Where the symbols take the elements:
state | δ φ ρ β η ψ π
J143 | J335 J385 - J807 - J131 J520
J455 | J911 J41 J426 J657 J803 J450 J472
J334 | J464 J397 J151 J120 J422 J705 J615
J457 | J721 - J385 J615 - J944 J120
J112 | J219 J682 J510 J395 J331 J211 J538
J847 | - - J65 J648 J721 J570 J381
J452 | J159 J615 J807 - - J837 J397
J506 | J837 J469 J554 J351 J260 J159 J769
J582 | J769 J705 J675 J383 J596 J397 J837
J538 | J446 J720 J613 J480 J126 J511 J112
J637 | J613 J596 J446 J792 J705 J422 J685
J710 | J260 J685 J951 - J837 - J596
J845 | J126 J675 J705 J235 J446 J151 J483
J435 | J426 J374 J911 J966 J967 J133 J914
J480 | J374 J426 J41 J538 J191 J605 J395
J648 | J684 J258 J211 J847 J935 J510 J948
J924 | J691 J770 J361 J309 J77 J821 J654
J211 | J421 J178 J648 J65 J437 J112 J511
J153 | J135 J146 J309 J361 J450 J803 J145
J361 | J397 J464 J924 J153 J320 J769 J159
J235 | J191 J967 J111 J845 J374 J696 J928
J675 | J821 J845 J582 J967 J966 J691 J744
J131 | J316 J928 J484 J744 J914 J143 J967
J135 | J153 J120 J520 J397 - J383 -
J975 | J133 J605 J450 J77 J309 J426 J992
J510 | J685 J260 J112 J570 J469 J648 J613
J691 | J924 J151 J397 J520 J473 J675 J807
J807 | J654 J810 J452 J143 J486 J744 J691
J145 | - J721 J335 J159 - J351 J153
J426 | J435 J480 J455 J720 J425 J975 J717
J421 | J211 J486 J684 J985 J810 J219 J527
J178 | J486 J211 J258 J992 J654 J682 J77
J721 | J457 J145 J558 J935 J847 J572 J146
J554 | J744 J331 J506 J316 J682 J654 J821
J572 | J944 J351 J642 J469 J570 J721 J579
J613 | J637 J657 J538 J41 J639 J948 J510
J654 | J807 J437 J159 J335 J178 J554 J924
J682 | J951 J112 J260 J717 J554 J178 J720
J483 | J331 J744 J378 J928 J219 J810 J845
J133 | J975 J208 - J473 J520 J435 -
J484 | J351 J944 J131 J837 - - J383
J219 | J112 J951 J685 J326 J483 J421 J446
J173 | J570 - J326 J685 J944 - J792
J911 | J455 J792 J435 J596 J383 - -
J837 | J506 J378 J744 J484 J710 J452 J582
J326 | J395 J914 J173 J219 J928 J985 J374
J351 | J484 J572 J316 J506 J472 J145 J803
J208 | J605 J133 J50 J527 J696 J374 J985
J744 | J554 J483 J837 J131 J951 J807 J675
J803 | J383 J579 J425 J769 J455 J153 J351
J927 | J320 J422 J473 - J397 J596 -
J309 | J520 J18 J153 J924 J975 J425 J335
J792 | J41 J911 J374 J637 J111 J50 J173
J570 | J173 J472 J395 J510 J572 J847 J41
J146 | J120 J153 J18 J464 J381 J579 J721
J696 | J18 J520 J120 J151 J208 J235 J385
J935 | J615 J159 J437 J721 J648 J469 J464
J951 | J682 J219 J710 J914 J744 J486 J966
J720 | J966 J538 J657 J426 J821 J77 J682
J335 | J143 J558 J145 J654 J992 J316 J309
J395 | J326 J717 J570 J112 J642 J65 J480
J450 | - J381 J975 J320 J153 J455 -
J705 | J639 J582 J845 J111 J637 J334 J378
J511 | J527 J77 J948 J605 J770 J538 J211
J992 | - J65 - J178 J335 J717 J975
J469 | J378 J506 J331 J572 J510 J935 J639
J258 | - J648 J178 - J159 J260 J320
J967 | J425 J235 J383 J675 J435 J520 J131
J520 | J309 J696 J135 J691 J133 J967 J143
J41 | J792 J455 J480 J613 J579 J381 J570
J374 | J480 J435 J792 J446 J235 J208 J326
J437 | J810 J654 J935 J558 J211 J331 J770
J151 | J770 J691 J334 J696 J527 J845 J810
J770 | J151 J924 J464 J18 J511 J126 J437
J985 | J65 - - J421 J385 J326 J208
J18 | J696 J309 J146 J770 J605 J191 J558
J331 | J483 J554 J469 J642 J112 J437 J126
J383 | J803 J111 J967 J582 J911 J135 J484
J385 | J558 J143 J457 J810 J985 J928 J696
J914 | J717 J326 - J951 J131 - J435
J50 | J381 - J208 J422 J120 J792 -
J464 | J334 J361 J770 J146 J948 J639 J935
J486 | J178 J421 - - J807 J951 J473
J77 | J473 J511 J320 J975 J924 J720 J178
J120 | J146 J135 J696 J334 J50 J111 J457
J685 | J510 J710 J219 J173 J378 J684 J637
J472 | - J570 J717 J260 J351 - J455
J966 | J720 J446 J596 J435 J675 J473 J951
J642 | J928 J316 J572 J331 J395 J558 J191
J928 | J642 J131 J944 J483 J326 J385 J235
J605 | J208 J975 J381 J511 J18 J480 J65
J596 | J657 J637 J966 J911 J582 J927 J710
J422 | J948 J927 J527 J50 J334 J637 J684
J126 | J845 J821 J639 J191 J538 J770 J331
J657 | J596 J613 J720 J455 J769 J320 J260
J191 | J235 J425 J579 J126 J480 J18 J642
J639 | J705 J769 J126 J579 J613 J464 J469
J446 | J538 J966 J637 J374 J845 J527 J219
J579 | J111 J803 J191 J639 J41 J146 J572
J717 | J914 J395 J472 J682 J316 J992 J426
J378 | J469 J837 J483 J944 J685 J615 J705
J769 | J582 J639 J821 J803 J657 J361 J506
J473 | J77 J527 J927 J133 J691 J966 J486
J320 | J927 J948 J77 J450 J361 J657 J258
J425 | J967 J191 J803 J821 J426 J309 J316
J111 | J579 J383 J235 J705 J792 J120 J944
J381 | J50 J450 J605 J948 J146 J41 J847
J684 | J648 - J421 - J615 J685 J422
J527 | J511 J473 J422 J208 J151 J446 J421
J810 | J437 J807 J615 J385 J421 J483 J151
J260 | J710 J510 J682 J472 J506 J258 J657
J558 | J385 J335 J721 J437 J65 J642 J18
J944 | J572 J484 J928 J378 J173 J457 J111
J615 | J935 J452 J810 J457 J684 J378 J334
J65 | J985 J992 J847 J211 J558 J395 J605
J397 | J361 J334 J691 J135 J927 J582 J452
J948 | J422 J320 J511 J381 J464 J613 J648
J159 | J452 J935 J654 J145 J258 J506 J361
J316 | J131 J642 J351 J554 J717 J335 J425
J821 | J675 J126 J769 J425 J720 J924 J554

The rows follow the links: the fewer symbols apart two elements are, the more alike their rows tend to be.

Each row is also shifted at random along 4 hidden directions that mean nothing.

Rows with their elements:
[-33, -9, -20, -18, 2, -20, -21, 29, -6, 8, -47, -8, 21, 32, -10, -34, 25, -3, 7, -42, 6, 11, 32, 18, -19, -6, -27, -42, 41, -14, 18, 41, 39, -33, -6, -27, 56, 7, -6, 16, -6, -29, -16, -49, -2, 3]
element: J511
[2, 18, -6, 13, -17, 36, -33, 16, 0, -47, 17, 5, -21, -37, -37, -4, -51, -35, -51, 19, -9, -35, 7, 1, 28, 28, 3, 24, -17, -2, -5, -14, -23, 18, 4, -8, 19, -17, 12, -40, 20, -5, -47, -14, -2, 7]
element: J506
[-4, 11, -25, -17, 19, 37, -6, -47, 9, 40, -13, 10, -66, 20, 45, 2, 39, 8, -8, -3, -1, -44, -5, -10, -14, -27, -5, 10, 34, -10, 20, -29, 8, -39, 46, 3, -20, -12, 16, -13, 9, 7, -2, -25, -14, -2]
element: J520
[-61, 3, -25, -30, 30, 20, -7, -51, -14, 57, 2, -20, -25, 23, 43, -16, 35, 59, 40, 13, 3, -1, 0, 25, 2, -2, -1, -26, 22, 7, 22, 2, -4, 17, -7, 8, -41, 3, -13, 23, 17, 36, 25, 16, 2, -11]
element: J120
[6, 20, -15, -25, -35, -3, 21, -28, -11, -3, -5, -59, -14, 21, 20, -3, 13, 64, 34, 0, 1, -18, 6, -12, 22, 17, 4, 34, -8, 22, 4, 28, 16, 27, 15, 0, -17, 7, 14, 15, 14, 35, -4, 23, -21, -25]
element: J111
[-88, 22, -38, -11, -14, 59, -43, 38, 40, 31, 5, 24, -28, 18, -38, 27, 49, 25, -16, 14, 32, -17, 33, -7, -4, 75, 9, -55, 14, 32, 7, 69, 36, 30, -14, 6, 60, 12, -40, -17, -17, 6, 32, -19, 80, -38]
element: J613
[-31, -26, 34, -11, 52, -16, 9, 6, -13, 17, -1, -11, 34, -18, 33, 1, 18, -43, 25, -18, -17, 13, -25, 12, -33, -31, 26, -29, -12, -12, -9, -7, -17, -17, -42, -2, -24, 17, 0, 32, -10, 1, 30, -17, 2, 0]
element: J65
[-45, -31, 29, -31, 45, -19, 9, 0, -4, 34, 6, -20, 18, -23, 32, 17, 15, -8, 75, -14, -21, 44, 6, 29, -22, 12, 33, -41, -17, 20, 0, -2, -35, 35, -63, -16, -56, 18, 0, 23, 5, 38, 39, 16, 40, -24]
element: J847
[19, -8, 34, -11, -9, -55, 46, -7, -1, -19, 25, -75, 40, -16, 28, 18, -14, 10, 79, -17, -20, 43, 1, 24, 26, 26, 41, 23, -25, 28, 13, -28, -31, 82, -42, -14, -53, 16, 16, 45, 42, 44, 29, 36, -16, -31]
element: J572
[9, -25, 28, 12, 21, -43, -23, 34, -13, -35, -19, 15, 38, -26, -3, -11, -39, -53, 0, -36, -16, 43, 19, 14, -10, -22, -2, -6, 12, -23, -16, -22, -27, -12, -16, -29, 11, -10, 12, -1, 2, -17, -27, -29, -12, 42]
element: J178
[-11, 65, 25, 12, 6, 35, -35, -15, -3, -24, -19, -61, -37, -22, 27, 18, 26, -55, -56, 2, -21, -99, 22, -39, -17, 17, -11, 61, -32, -5, 26, 23, 23, 14, 17, -20, 1, -23, 25, 22, 7, -30, -19, -43, -18, -11]
element: J928
[-26, 25, -34, -18, -43, 5, -10, 0, -3, 27, -29, -55, -16, 28, 0, 9, 8, 60, 53, -13, -3, 8, 61, 17, 28, 47, -13, -9, 4, 25, 54, 27, 28, 55, 8, 2, 24, -30, -3, 3, 31, 33, 40, 13, 20, -21]
element: J705
[35, -42, -17, 4, -7, -42, 6, 25, -5, -36, -32, 23, 25, 30, -22, -43, -39, -14, -7, -33, 9, 32, 7, -1, -7, -44, -29, -8, 29, -38, -31, 0, 16, -79, 4, -24, 39, 13, 13, -13, -18, -32, -72, -26, -39, 27]
element: J77
[-18, 9, 5, -1, 58, 26, 15, -16, -8, 9, -4, -6, 21, -22, 42, -23, 5, -46, -21, 2, -12, -27, -33, 20, -17, -29, 30, -5, -21, -23, 12, -26, -1, -5, -11, 5, -13, 5, -3, 37, 3, -8, -6, -9, -10, 0]
element: J558
[26, -33, -13, -44, -22, -62, 16, 0, -24, 20, -41, -58, 29, 14, 17, -38, -27, 57, 96, -43, -3, 74, 46, 60, 35, 1, -7, -38, 29, 8, 35, 0, 9, 47, -30, -44, -2, -2, 7, 29, 35, 50, -1, 6, -31, -12]
element: J464
[11, 31, 13, 27, 3, 16, -10, -22, -9, -68, 1, -11, -11, -15, 7, -13, -31, -52, -77, 16, -15, -77, -25, -48, -1, -27, -5, 92, -23, -24, -19, -17, -6, -26, 44, -6, 2, -19, 40, -6, -3, -32, -59, -10, -43, 10]
element: J131
[-41, -10, 6, 6, 13, -34, -23, 7, -35, -19, -14, -13, 25, -41, 3, -18, -50, -1, 5, 5, -8, 61, 15, 30, 36, 6, -26, 10, 17, 5, 15, -30, -49, 32, -12, -10, -25, -12, 7, -7, 19, -4, -40, 20, -23, 42]
element: J452
[-80, 23, -13, -19, 52, 46, -87, -20, -18, -58, -47, -40, -40, -27, 28, -42, -19, -82, -47, -23, -20, -117, 17, -18, -42, -15, -23, 54, 14, -36, 26, -2, 9, -30, 18, -63, 29, -16, 65, -16, 12, -11, -81, -88, -37, 9]
element: J335
[-9, -39, 14, -16, 40, -32, 53, -21, -27, 11, 29, -22, 61, -17, 39, -6, -27, 14, 61, -7, -7, 61, -45, 58, 14, -32, 46, -24, -26, 1, -7, -40, -38, 39, -50, 6, -69, 27, -9, 49, 32, 33, 17, 51, -18, -16]
element: J721
[27, 25, 41, -42, -27, -10, -66, -15, -37, -65, -41, -100, -35, -19, -5, -24, -10, -56, 19, -29, -49, -91, 49, -52, -45, 28, 3, 54, -48, 9, 17, 61, 16, 16, -31, -57, 3, -16, 64, -3, -7, 22, -47, -73, -5, -36]
element: J570
[43, -1, -7, -44, 5, -6, 15, -58, -9, 66, -40, -64, -45, 27, 59, 14, 55, 29, 86, -40, -29, -18, 32, 17, -32, -26, -5, -15, 16, 4, 67, -12, 22, -6, 15, -10, -27, -11, 20, 19, 24, 16, 58, -10, -18, -33]
element: J696
[34, 11, 8, -9, -15, 26, 19, 0, 31, -16, 18, 2, -9, 31, -14, 4, 52, -8, -25, 10, 19, -57, -25, -46, -38, -10, 3, 12, -4, -6, -21, 41, 29, -40, 20, -7, 28, 20, 2, 18, -30, -3, -6, -29, -2, -36]
element: J480
[-41, 26, -16, 13, -41, -15, -11, 3, -15, -22, -61, -69, -2, 38, 4, -16, 1, 25, 19, -29, -10, -37, 77, 7, 9, 7, -29, 38, 9, 4, 57, 35, 50, -1, 27, -16, 65, -51, 18, 5, 41, -8, -6, -20, -39, -1]
element: J845
[12, -15, 5, -17, -51, -34, 10, 56, 48, 43, -9, -11, -20, 31, -8, 49, 31, 11, 80, -37, 17, 44, 48, 4, -13, 15, 13, -25, 32, 22, 33, -6, 2, 16, 9, -13, 31, -8, 14, -32, 15, 12, 85, -17, 21, -3]
element: J720
[122, -25, 17, -13, -32, -49, 13, -21, -10, 55, -47, -15, -14, 26, 13, 27, 38, 26, 64, -34, -20, 60, 39, 15, -17, -22, -19, -37, 19, 18, 26, 18, 13, -26, -6, 16, -1, -14, -12, 16, -11, -14, 60, 4, -5, 0]
element: J527
[-19, -13, 24, 5, 44, -47, 36, -29, -43, -11, -4, -47, 44, -11, 60, -6, -10, -24, 32, -22, -32, 19, -7, 18, -9, -47, 12, 13, -23, -11, 7, -37, -12, -8, -6, 3, -45, -6, 16, 61, 29, -9, 0, 21, -45, 23]
element: J385
[-63, -7, 23, 12, -8, -16, 57, 24, 71, 62, 31, 24, -7, 21, 19, 80, 70, 49, 38, -1, 44, 50, -12, -28, -12, 14, 18, -8, 25, 44, -10, -9, -8, 19, 28, 18, -25, 45, -15, -7, -2, 11, 98, 37, 31, -11]
element: J435
[-183, -9, -8, -2, 76, 37, -25, -2, -10, -36, 11, 5, 26, -29, 21, -27, -29, -16, -32, 19, 33, -8, -13, 29, 15, 1, 16, 3, 10, -16, -8, -31, -30, 19, -31, -32, -15, 23, -2, -11, 23, 18, -66, -5, -3, 11]
element: J145
[-81, 4, -7, -2, -7, 26, -20, -11, 14, -42, 30, 20, -26, 32, -24, 0, 10, 41, -41, 24, 47, -25, -13, -64, -11, 19, -14, 23, 14, 14, -57, 36, 6, -25, 7, 7, -4, 26, 11, -22, -34, 6, -45, 0, 23, 0]
element: J911
[53, 17, 32, 14, 8, 31, 8, -29, 12, 10, 50, 35, -9, -16, -10, 38, 30, -12, -35, 56, -19, -11, -61, -43, -13, 20, 29, 0, -63, 26, -49, 22, -14, 11, -14, 58, -52, 14, -36, 14, -39, -4, 37, 47, 53, -31]
element: J173
[21, -18, 18, 0, 0, -66, 6, 13, -27, 31, -48, -67, 25, -28, 47, 4, -15, -16, 66, -44, -43, 68, 45, 57, 2, -19, -18, -15, 6, 9, 72, -26, -9, 43, -8, 2, -22, -37, 0, 37, 47, -17, 48, 6, -28, 23]
element: J810
[116, 3, -11, -27, -32, -11, -13, -13, -15, 25, -57, -55, -28, 26, 12, -33, 25, 2, 34, -54, -27, -21, 48, 39, -13, -18, -22, -22, 39, -18, 62, 10, 44, -10, 17, -41, 30, -32, 16, 6, 20, -3, 1, -49, -34, -21]
element: J770
[-100, 26, -4, 11, 1, -3, -11, 44, -7, -32, 0, -34, 43, -19, -16, -7, -32, -4, 3, 3, 2, 6, 34, 35, 42, 41, 4, -3, -25, 13, 25, 14, -4, 74, -33, -21, 34, -17, -22, 26, 37, 16, -15, 10, 12, 0]
element: J469
[-92, 28, 0, 13, -2, 41, -88, 45, 0, -68, -8, 14, -28, -30, -63, -23, -40, -63, -64, 19, -4, -60, 27, -40, 4, 47, -22, 20, -11, -18, -16, 46, 3, 9, -27, -26, 63, -12, 21, -49, -15, -16, -68, -57, 34, 17]
element: J260

Where do the symbols, taken in turn from left to right, take each start?
Answer with the element's name.
[60, 9, -2, -4, 43, 40, 6, -71, -40, -5, 21, 19, -1, -28, 29, -31, -20, -17, -33, 45, -24, -25, -73, 9, -9, -27, 13, 0, -48, -12, -23, -19, -16, -9, -11, 42, -60, -9, -10, 17, -12, 2, -28, 34, -13, -6]
ρ β δ η: J211
[80, -28, -15, -32, 22, 17, 8, -54, -11, 11, 21, 46, -24, 34, -4, -35, 14, 20, -10, 22, 6, -12, -59, -13, -23, -32, 20, -39, -20, -5, -43, 22, 6, -53, -17, 16, -21, 22, -14, -5, -40, 20, -31, 1, 8, -35]
η π δ ρ: J385
[-45, -13, -38, -40, 37, 18, 6, -39, -23, -21, 6, -12, 15, 34, 10, -60, 0, 39, -2, 1, 12, -18, -29, 28, 3, -17, 11, -14, -2, -18, -7, 8, 18, -14, -26, -21, -4, 16, 7, 19, 4, 33, -61, -13, -26, -15]
β ψ π ρ: J331
[49, -11, -18, -16, -31, -21, -48, -17, -35, -20, -35, 12, -35, 28, -25, -33, -36, 24, -1, -3, 0, 20, 28, -26, 10, -14, -45, -8, 29, -13, -16, 26, -3, -45, 1, -12, 9, -24, 22, -46, -15, 10, -63, -12, -8, 24]
φ φ δ ρ: J77
[10, 14, -6, 24, 25, 17, -19, -20, -25, 19, -5, 30, 21, -35, 2, -18, -28, -1, -39, 34, -21, 25, -19, 43, 33, 2, -9, -26, -19, 3, 1, -3, -24, 40, -21, 33, -14, -15, -51, 19, 2, -17, -15, 39, 18, 10]
η η: J615
[-60, 0, -33, -43, 14, 14, -25, -9, -1, -6, -47, -56, -39, 17, 38, -37, 17, -4, 25, -56, 12, -62, 45, -1, -33, -23, -8, 26, 49, -21, 45, -21, 22, -23, 27, -58, 13, -5, 52, -23, 33, 15, -33, -71, -32, -2]
π ρ: J145
[-41, -14, 10, -25, 24, -13, 14, -23, 2, 65, -21, 0, -7, 36, 42, 20, 61, 33, 45, -21, 10, 6, 6, 2, -43, -22, -4, -39, 21, 12, 8, 18, 9, -25, -5, -1, -27, 14, -3, 20, -14, 3, 58, -1, 19, -9]
ρ δ: J381
[22, -39, -7, -63, 4, -33, 6, -39, -20, -27, -11, -50, -17, 17, 28, -40, -28, 26, 79, -31, 2, 18, 9, 12, 11, -35, 0, 10, 23, -25, 3, -33, -5, -18, -1, -53, -31, -3, 58, -12, 25, 54, -53, -21, -54, -10]
η ρ φ: J605
[-72, -12, -42, -7, 40, 65, 16, -42, 13, 38, 55, 73, -38, 16, 19, -1, 15, 58, -27, 46, 38, -3, -58, 10, 10, -7, 9, -20, 29, -7, -28, -26, -5, -14, 19, 22, -29, 34, -28, -16, -8, 9, 4, 33, 16, 2]
β β: J135
[0, 22, 22, 20, 32, 37, 10, 7, 31, -1, 44, 33, 17, -12, -5, 34, 33, -47, -54, 24, 12, -39, -45, -30, -32, 13, 34, 6, -34, 11, -28, 19, 6, -1, -11, 24, -9, 23, -26, 31, -35, -29, 28, -4, 38, -25]
π φ π: J717
[-16, 0, -19, 3, -7, 38, -10, -4, -5, -111, 36, 44, 4, 37, -58, -58, -38, 8, -93, 40, 47, -65, -47, -79, 1, -3, -10, 44, -16, -27, -99, 44, 8, -66, 3, -25, 36, 28, 19, -30, -58, -5, -139, -29, -17, 4]
β β: J455
[-10, -29, -23, -34, -5, -14, -28, 14, -6, -23, -7, 39, 0, 21, -32, -34, -14, 25, 2, -12, 26, 45, 15, 11, 11, -3, -20, -39, 38, -11, -23, 16, -8, -18, -17, -17, 20, 23, 0, -28, -16, 9, -35, -12, 3, 21]
π φ η ψ: J469
[70, -3, 15, 9, -37, 9, -41, -4, 23, 22, 13, 45, -60, -36, -40, 49, -6, -32, -12, 25, -31, -5, 8, -30, 7, 34, 4, 6, -31, 20, -5, 1, -24, 15, 0, 36, -19, -28, -9, -38, -15, -2, 45, 16, 57, 0]
η δ: J506
[24, 29, -16, 30, 12, 59, -35, 1, 32, 83, -5, 70, -42, -57, 20, 54, 34, -41, -38, 25, -5, -4, -10, 35, 0, 6, -2, -27, 31, 17, 45, -46, -35, 33, 39, 32, -22, -24, -39, -24, -14, -37, 78, 18, 45, 21]
δ π ρ: J361
[-108, 12, 25, 41, 43, 2, 53, 42, 11, -59, 35, -4, 88, -18, 10, -24, -11, -25, -58, 10, 16, -2, -42, 6, 5, -8, 23, 38, -40, -18, -32, -11, 5, 25, -14, -20, 13, 29, -12, 60, 26, -23, -37, 18, -44, 10]
π δ π: J928
[44, 18, -39, -33, -14, 45, -67, -9, -7, 35, -19, 39, -52, 2, -12, -28, 41, 7, -15, 6, 2, -30, 23, -2, -34, 27, -24, -63, 21, 7, 13, 63, 12, -13, -11, -12, 37, -10, -30, -8, -39, 9, -5, -46, 56, -22]
β β η: J464
[-5, -2, -16, -18, -44, 12, -45, 15, 6, -38, -6, 14, -37, 21, -58, -8, -26, 1, -2, -2, 21, -24, 30, -41, 16, 22, -12, 5, 15, 5, -18, 34, 14, -29, 3, -31, 63, -10, 24, -57, -11, 14, -49, -24, 16, -2]
φ ψ ρ π: J211
